Each row has two labels, one from each of two sets.
[  1  13  -4  11  -1  -3  30   3  -4   1   4  37  14  -6   8 -10  41  18
  -5  33  14  13  13  12  27  21 -21 -18  -8  35   0 -29  -2   4   1  -6
  -1  12  -1  -6 -10  20   4 -20  13 -10   3   2  15   1  -2 -55   9  13
  22 -18  -4  19  -2  11  15  18   9  19 -17 -30  13  -5  -2  10   2  -1
   1 -14 -12  -6]	[32] & (76)
[  6   8 -18  10   3  11  22   1  -4   9  13  14  -7  -7  15 -18  25  24
   3  21  16   5   0  14  27  16 -20 -21   3  24  -7 -36 -10  33   4   2
   0   6   8  -8   6  20  16 -22   9  -5   6   7   6   7   2 -35   9  11
  49 -12 -16  19  -2 -15   5  10  -5  14 -19 -15  30   0   3  10   9  -2
  -5  14  -3   9]	[31] & (76)
[  2 -13  -1   5  -1  -3  -7   3  -4  31   4  -5  12   5   7   9   7  21
  -1  -9  18  10  -2  15  -4  24  -5 -22  -7 -28   3 -17   8 -29  31   3
  11  11 -25 -21  26  10   9 -12  -8   1  -5  -4   9   0  -2  48  -6 -13
 -22  24  10 -44 -23 -17  -3   5  14  -2   7 -43  25  -3   5  -9  21   5
  -1 -22   8  17]	[33] & (80)
[ -4 -10   4   8   2   0   2  -2   4  36  11   1  16   1  11   1  22  23
  -6 -11  24  23  -1  24  13  17 -17 -30 -17 -25 -15 -32  17 -36  22   7
  13   8 -36 -27  44  19  10  -9  -9   4   3  -5   2   1  -3  72  -1 -15
 -19  33  14 -42 -27 -22   6  14  22 -29  -1 -52  30 -14   2  -6  35   3
 -10 -77   7  23]	[33] & (80)
[-11  12 -34   1   8  23  15 -41 -37  21  52  14  12  -8  -5 -26  -2  32
  -8  14  20  14 -17  10  23  10 -13 -35   4  15 -10 -10  -1  25  13   4
  14   9   7  -3  66  13  26  17  35   7   9  -3  41  15  16  -5  -5  -1
  21  -5   5 -25 -22   1 -17  17   2  -3  -8  33   8  -8  11  11  12  -4
 -11  18  15   7]	[31] & (80)
[ -4  12 -14  -7   6   7  24  -7 -24  28   2  37  29  -8 -10  -5  31  28
  -6   7   3   7   5   9  17  23  -7 -30  10  17   9 -11  -1  18  25   2
   9   9  13  -3   1  18  15 -23   5   0  12   9  26  -1   4 -64  23   5
  17 -14  18   3 -13  14   2  16   0  25 -16 -29  -2  -9   2  10  -1   1
   2 -11  -3   1]	[32] & (81)
[ -6  -7  -5   3   6  -3   1  -6 -14  37  16   4  27   0 -15   3  11  20
  -6 -16  22  17   1  22   5  24  -2 -21  -3 -17 -11 -12   4 -28  23   0
  16   7  -9 -16  47  13  21   9   5  10  10   4  10  -3   3  36  -6 -14
 -26  26  22 -37 -21  -9  -2  12  12 -20   5 -39  -2  -8  -5  -5  20   5
  -7 -26   3  11]	[33] & (80)
[ -4  10 -28  -8  13  10  15 -25 -40  23  46  23  15  -7  -2 -18  16  24
  -6  17  23  12  -7  30  26  28 -14 -24  -3  12   2 -22  -5   8  16   4
  16  16   2   1  47  23  12  10  28   4   2  -9  32   4  15 -11  -6   1
  16  -6  16 -34 -22   3 -15   6   5   0  -5 -14   6  -1   6   4  13  -5
  -6  13  -4  12]	[31] & (80)
[  9  -4   8  19  -1  -2  10   6  13  31 -11   6   1   7   6  -3  23  13
   1   7  21   0   1  25  13  36 -10  -5   0   5  23 -30 -13 -17  10  -1
   5   8 -10 -22   1  17  14 -10  -5  -3   2   0  -9   3 -12   8  20   6
  11   7  -6   0   4 -23  16   5  -6  -3  -8 -44  14   2  -5   6   8   1
   2 -16   1   6]	[33] & (76)
[-10   5 -10  -7   6   4  10 -10 -40  30  17  39  36 -10 -28  -6  19  32
 -25   2  14  16   8  13  18  22 -16 -41  -2   7  -3  13   9  -2  24   1
  16   4   6  -9  42  18  21   9  20  11   8   9  43  -1   9 -38  -6 -24
 -15   3  16 -19 -21  28 -13  24  17  -2   3  -8 -20 -10   6   1   4  27
   4 -17  11   5]	[32] & (80)
[  4  -7   1  19   3  13  21  22  10  41 -30  -1   2  -5  13  11  29  22
   0 -20  -6   8   9  -7  10  15 -11 -20 -10 -10 -26 -24  -2  11  22 -12
  -9  -7 -21 -18   0   8  25 -17 -23   3  15  14  -6   1 -25  24  16 -14
  20  24  -4  24  16 -20  25  14  15   0 -10 -27  25 -14  -1   4   8  12
   6 -25  12  -4]	[33] & (81)
[-12 -14  16  11   3 -12 -15 -10  10  24 -16 -17  24   6   1  -1  28  25
   6 -21  46   9 -11  27  -1  22 -12   2  -5 -25  15 -26   5 -33  15   3
  24  11 -13 -26  21   8  11 -19 -10 -20 -13   8  -3   0  -8  55  12  -7
  -9  21  -4 -31   0 -29  10  -1  -6 -20   0 -48  14  -4  -4  -5  -1  -5
  -8 -31  11  20]	[33] & (80)
[ -8   6 -26   3  19  14  13 -16 -42  38  41   2  15 -16 -28 -18  15  37
 -17 -10  17  21 -10  16  28  20 -12 -43  -2   3 -22 -10  -9  15  26  -6
  17   1  -2 -12  71  17  46  21  23  21   7   1  42   7  12  15   0 -10
  22   9  13 -18 -17  -4 -24  23   7 -11 -13  18   3 -14   6   6   2   9
  -8   6  14   3]	[31] & (80)
[ -8   8 -10  -8   9   8   9 -15 -34  20  40  20  23 -11 -16 -18  15  35
 -13  -1  18   2  -5  13  19  15 -16 -25 -19  11 -15 -10   9  -3  12   3
  15   3  -5  -8  52  -9  18  19  29  11  -1  -6  38   5  17  -5 -13   1
  -3   7  18 -29 -19   9 -12  18  11  -4  -7   9   3  -6  11  23  17   7
  -5  13   9   6]	[31] & (80)
[-11  -4  -3  -2  10   1 -16  -7 -16  30  10  -5  16   2  -7  -9  29  23
  -3 -12  28  16  -1  27   7  32 -10 -19  -1 -11  -5 -14   2 -30  14   3
  10   5 -20 -22  45  15  16   8   4   3  -1   3   5   0  -1  39   9 -10
 -13  10  17 -25 -11 -11   5   3   8 -26  -1 -32  10  -8  -4   0  15   7
  -6 -26   1  29]	[33] & (80)
[ -6  -6   2  -6   1  -5   2  -2  -5  17  21  12  15  -7   8  -1   7  25
  -1  -4  22  15   3  18   6  25 -12 -20 -10  -8   8 -17  14 -19   7   7
  10   7 -15 -13  37  10   7  10  21   7  -2 -10  18  20   4  29 -12  -5
 -16  18  11 -38 -18  -2  -5  11  17 -17   7 -16  16  -7   0  -2  13   1
  -3  -5   7   8]	[33] & (80)
[ -4  -3  -7  -7  11  -8  -8 -17 -12  13  40   2  14   5   5  -8  14  24
   3  -5  23   8 -15  25   2  28  -8 -16  -1 -20   5 -15   7 -21  10  11
  20  14  -9  -5  42  12   6   4   8   8 -10  -6  18   8  12  31  -5  -8
 -13   1  10 -50 -31 -17  -6  -2  -7  -5   7 -18   8   0   5  -4  19  -8
 -16  -1   2  20]	[33] & (80)
[-18 -15  26   6   0 -17  -4 -10  14   9 -10  -6  22   9 -12   4  23  18
   0  -9  41  12  -2  31   1  29 -10  -6 -12  -9  10 -15   5 -58   5   8
  14   5 -14 -30   8  14   2 -11   3   2 -10   0  -5   2  -8  31  -3  -8
 -30  19  12 -25 -12  -7  25  -2   2 -32   5 -40   1   1  -8  -8  12  -7
  -2 -60  -3  18]	[33] & (80)
[ -3  11 -28  -8  10  14  14 -17 -37  35  31  24  25 -10 -16   0  19  26
 -10  -2   7  15  -2  21  13  27 -12 -39   3   2   0 -13 -11  14  23  -5
  10  11   9   0  47  13   2   4  15  19   9   0  37   1  12 -30   3  -1
   7   0  22 -18 -44   9 -16  12  -5   5  -8 -10  -6  -6   3   1   8  -7
  -3   0   4   6]	[32] & (80)
[ 15  -2  28  30 -10   8  14  37  41   2 -29   1  -3   0  11   1  43   9
   0  15  23   7  15   2  12  17 -25 -12 -21  13 -27 -45  13 -10  -8   9
  -5  -7 -22 -33 -24  15   8 -31 -12 -16   1   6 -15   4 -18  35  14   3
  25  21 -28  40  13 -23  33  12  18   0 -13 -40  48  -9  -5   8   6   9
  10 -27   0  -6]	[33] & (76)
[ -4   5 -13   4   7  -4   8  -8  -3  28  -2  15  15  14   1  -3  24  18
  -1   6  23  10  -2  29  17  33 -13 -16  -5  -2   7 -20 -10 -10  14  -1
   9  13 -12 -10  18  21  18  -6  -2   0  10  -3  13   4  -7   8  10  -3
   0   4  12 -23 -17 -18   5   9  -5  -1  -3 -53   5  -2  -1  -8  14   1
  -5 -16 -11  11]	[33] & (81)
[-12  -1   4  21   9  -2 -22 -13 -10  32  -6  -7  19   7 -21  -6  30  38
   0 -21  30  -3 -12  24   9  27 -10 -21  -4 -14  -2  -8  -4 -24  23   0
  20   6 -11 -31  26   9  20   0   7   7  -2   8  18   1   0  24   7  -5
  -2  21   5 -22 -18 -13  -3  17   3 -19  -4 -21  -5  -8  -2   0  14   6
  -9 -33   4  16]	[33] & (80)
[  8 -14  11  25  -5  -4  -2  23  28  17 -32 -12  -4  11  29   5  29  15
  11  -8  23   3  -7  15   3  30 -13  -7  -3 -14   1 -44   5 -17  10   0
  -3   1 -24 -21 -15  33  10 -38 -30 -14   5   5 -20   8 -21  53  11  -3
  13  19 -18  -1  -6 -36  23  -6   5  -4  -7 -74  42  -8  -2   7  16   0
   1 -29   2   7]	[33] & (81)
[ -9   9  30  18  -9  -8  11   9  26  -4 -11  25   9  -1   4  -2  31   7
 -10  30  22  13  13  14  11  21 -22 -17 -20  22 -13 -29  17 -23  -8   4
   2   0  -6 -25 -15  18  12 -21  11 -12   0  11 -13  -2 -14 -12   7  13
  -1   3  -4  20   9   6  48  18  11  -5  -9 -38  20   1  -4   2  11  10
   1 -31  -4   1]	[33] & (76)
[  0   4  28  30  -2   7   5  11  29   7 -42 -23  -2  -5  -2  -1  46  29
  -1  -4  17   4   1   8  13  12 -15  -6 -21   7 -22 -37  -2  -4   1   0
  -5 -12 -14 -41 -16   6  24 -28 -27 -10  -3  16 -16   3 -23  43  23   1
  30  23 -25  41  20 -16  19  13   9  -9 -20 -29  30 -11  -7 -13   4  14
   1 -38  17 -11]	[33] & (76)
[  7  11 -24   5   3  11  21  -2 -20 -12  20  20  -1  -9   7 -22  27  29
  -4  26   5   5  -9   1  24  10 -22 -27   0  30   0 -29  -1  39   4   5
  -2  12  16  -3  15  11  14 -16  19  -1  -4  -1  26   3   8 -39   1  10
  50 -11 -15  17  -5  -1   2   8  -6  17 -21  23  28   5  16  11   1  -3
   0  18  31  -4]	[31] & (76)
[  6   8  15   8  -9  10  30  10  15  -1   7  36   4 -12  15 -14  37  10
  -8  42  16  12   9  19  30  14 -29 -18 -13  41 -15 -43  14   9 -19   9
  -7   8   5 -17 -18  23  12 -26  14 -15  -3   0   4   3   4 -34   6  12
  45  -7 -23  44   7  15  24  28  25  17 -16 -16  40  -4   9  13   1   4
   0  -6   5  -8]	[31] & (76)
[  8   7 -16 -15   3   6  10  -7 -37  21  22  42  34 -16 -15  -8  14  21
 -10   1   5  13   5   7  11  14 -13 -43   2   7  -3   5  14   9  17   9
  12   7   7   4  35   9   4   2  17   8   6   0  42   1  22 -43 -13   5
 -10  -4  17 -25 -25  25 -19  14  13   9   3   5  -5  -8  14   9   2   3
   4  -5   6   2]	[32] & (80)
[-14 -13  16   5   3  -6 -13  -3   3  35 -11  -3  28   2 -11   9  28  23
  -6 -19  37  17   5  28   4  28 -13 -26 -10 -21 -10 -21  11 -46  16   4
  23   3 -22 -30  32  11  10  -6  -1   2   5  11  15   3  -7  55   3 -10
 -22  25  19 -34 -10  -6   9  15  17 -28   4 -49   5  -7  -5  -6  24  12
 -17 -48  -1  21]	[33] & (80)
[ -7  -4  21  23   5   9  15  17   8  43 -31 -10  15  -9 -11   7  45  29
  -4 -13  11   9  13   9  -5  20 -17 -21  -2  -6 -27 -24  -4  -7  17 -10
  -3 -12 -17 -35   5  19  30 -11 -12   3  14  19  -5   0 -24  21  21  -9
  15  31  -5  24   9  -9   9  28  15 -11 -11 -50  11 -20 -11   7  12  15
   1 -46   3  -4]	[33] & (81)
[ -6   1 -12 -11   5   4  10 -15 -34  20  42  19  19 -12 -13 -13  18  34
  -9   2  20  21  -4  13  23  19 -10 -32  -3   4 -14 -14   4  10  21   1
  16  10 -16  -8  58  14  19  18  27  15  -2   5  44   9  26   3 -15  -2
   6   2  30 -29 -20   5 -19  16  10 -13  -5  11  -2  -7   8  10  13 -17
   1   6  10  14]	[31] & (80)
[ -8   5 -14  -7   2   5   7 -14 -37  30  24  36  29 -15 -16  -3  19  35
  -8  -7  11  11   9  12   9  19 -16 -38   6  -3   2  -3   8  -4  24   4
  12   5   5  -8  31  14  12  -2  16  15   5   8  43   1  14 -30  -3   1
  -6   3  10 -26 -23  20 -18  14   9  13  -3  -4  -3 -10   6   7   5   3
   2  -5   7   3]	[32] & (80)
[-26 -11   2  -8  14 -18  -4 -16 -14  30   8 -15  21   1 -17  -3  23  31
  -3 -11  38  16  -9  37   8  37 -10 -24  -5  -7  -6 -19   0 -36  15   1
  29   9 -13 -30  44  13  19 -20   9   0 -10   8   9   6  -2  51   2 -19
 -18  17  20 -26 -13 -14  -1  11   0 -20   1 -26   4  -7  -3  -6  25   7
  -9 -33  -3  24]	[33] & (80)
[  2  13 -26 -12  10  13  15 -13 -39  13  52  25   7 -21 -11 -16   4  28
 -11  15   9  17  -5  15  17   6 -17 -37  -6  10 -16 -12   5  13  11   3
  11   4   9  -3  60  14  19  20  31  14  -3   0  40   8  17  -5 -10  -3
   8  -1  18 -18 -16   4 -12  15  -1  -5 -11  30   9  -7  12  12   7   8
 -10  20   9   3]	[31] & (80)
[  5  19  -8  11   4  17  27   5  -7   2  15  23  -1 -23  -4 -15  34  31
 -11  26   3  15  10   0  34   3 -27 -22 -12  32 -24 -21  -3  27   5   1
  -8  -1   3 -12  13  21  23   2  22   0  12   6  16   3  -5 -38   6   9
  46  -4 -22  30  13   6  10  32  15   5 -22   0  33 -11   5  21  11   4
   1   5   6 -26]	[31] & (76)

Each row has two labels, one from each of two sets.
[ 10   9 -25  27  22  14  -5 -20 -11  -5  -7 -10  27  11  37  -1  -2   4
  10   4  -4 -24  16  -6   4 -26  -1   9  -9  11  20  16 -20  -2  15 -23
  -3  -4  -4 -13  -3   2  13 -27   7  -8  -7  -4  18   2  -1   3   7   2
  -9  17  -5  -6 -17  -6 -19   1   4  -5   3  -9 -16   5   6 -10  -8  -4
   0  -6   1   1]	B & <81>
[ 13  28  -8  53  19  27  -8 -11   5 -10   6 -18  29  17  68   9  -1   8
  20  19  -1 -28   4  -7 -13 -16  15  -7   7  19  64  22  -9   1  23 -35
 -14  10   3   0 -13   5   7 -37  13  -5  -6   5  23   0  -7  29  27   6
 -15  30   6   5   5   9  -7 -10  -4   4 -12  -5  -9 -22  10  -8   3 -13
   9  -6   8   2]	B & <81>
[  4  13  -9  34  14  22  -2 -19  -2  -5   0 -10  21  16  39  -2  -5  11
  14   7  -6   2   9  -1   5 -15  13  -1  -6   6  43  16 -12  -2  19 -32
  -4  -9   4  -8   1  -3   4 -27   8  -6  -6  -1  12   3  -6  17   8  12
  -7  23   6  -7   0   3 -19  -3  18  -2  -6   0  -8  -5  14   1  -8  -1
   0   6   3   5]	U & <81>
[  3  15  -1  33  14  18  -2 -11   1   0   0 -16  17  15  43   6  -8  12
  18  12   5 -11  11  -7 -10  -9  19  -9   3  12  39  19  -6  -1  17 -25
 -11   5   5  -7 -14  -3 -12 -17  11  -1  -5   1  21  -3  -4  15  14   9
 -11  23   2  -1   2   0  -4  -8   1   3 -12  -3  -4  -8   6  -7   2  -8
  10   0   6  -3]	B & <81>
[  8   8 -15  31  26  25  -6 -15  -6 -12  -1 -14  24  20  37   4  -1  10
   6   7   2 -17   7   3  11 -16  10   8 -10   9  26   1 -16  -2  13 -15
  -8  -5  -4  -7  -3  -5   3 -24   8   2  -9  -3  20   3  -6   1   9   9
 -19  19   2  -5  -5   0 -22   0  11  -5   4  -8  -8   3  14  -8  -1  -2
   0  -6  -1   2]	U & <81>
[  0  23  22   3   0   3  -2   1   8   8  -3   1  11 -14  -2  -6  -2  -1
   8   6   2 -32 -25 -12 -23   6  -2   0  -5   9  -7   1   9  15  14 -18
  -6  47   2 -11  -2   4  -7 -18 -16  -6  -6  -1 -10  -6   3  13   8 -10
  26 -16  -6  -1 -16  11  22  -8  -5   5   0   6  -8   6   3   3   0  -5
 -17  -7  -3  15]	B & <84>
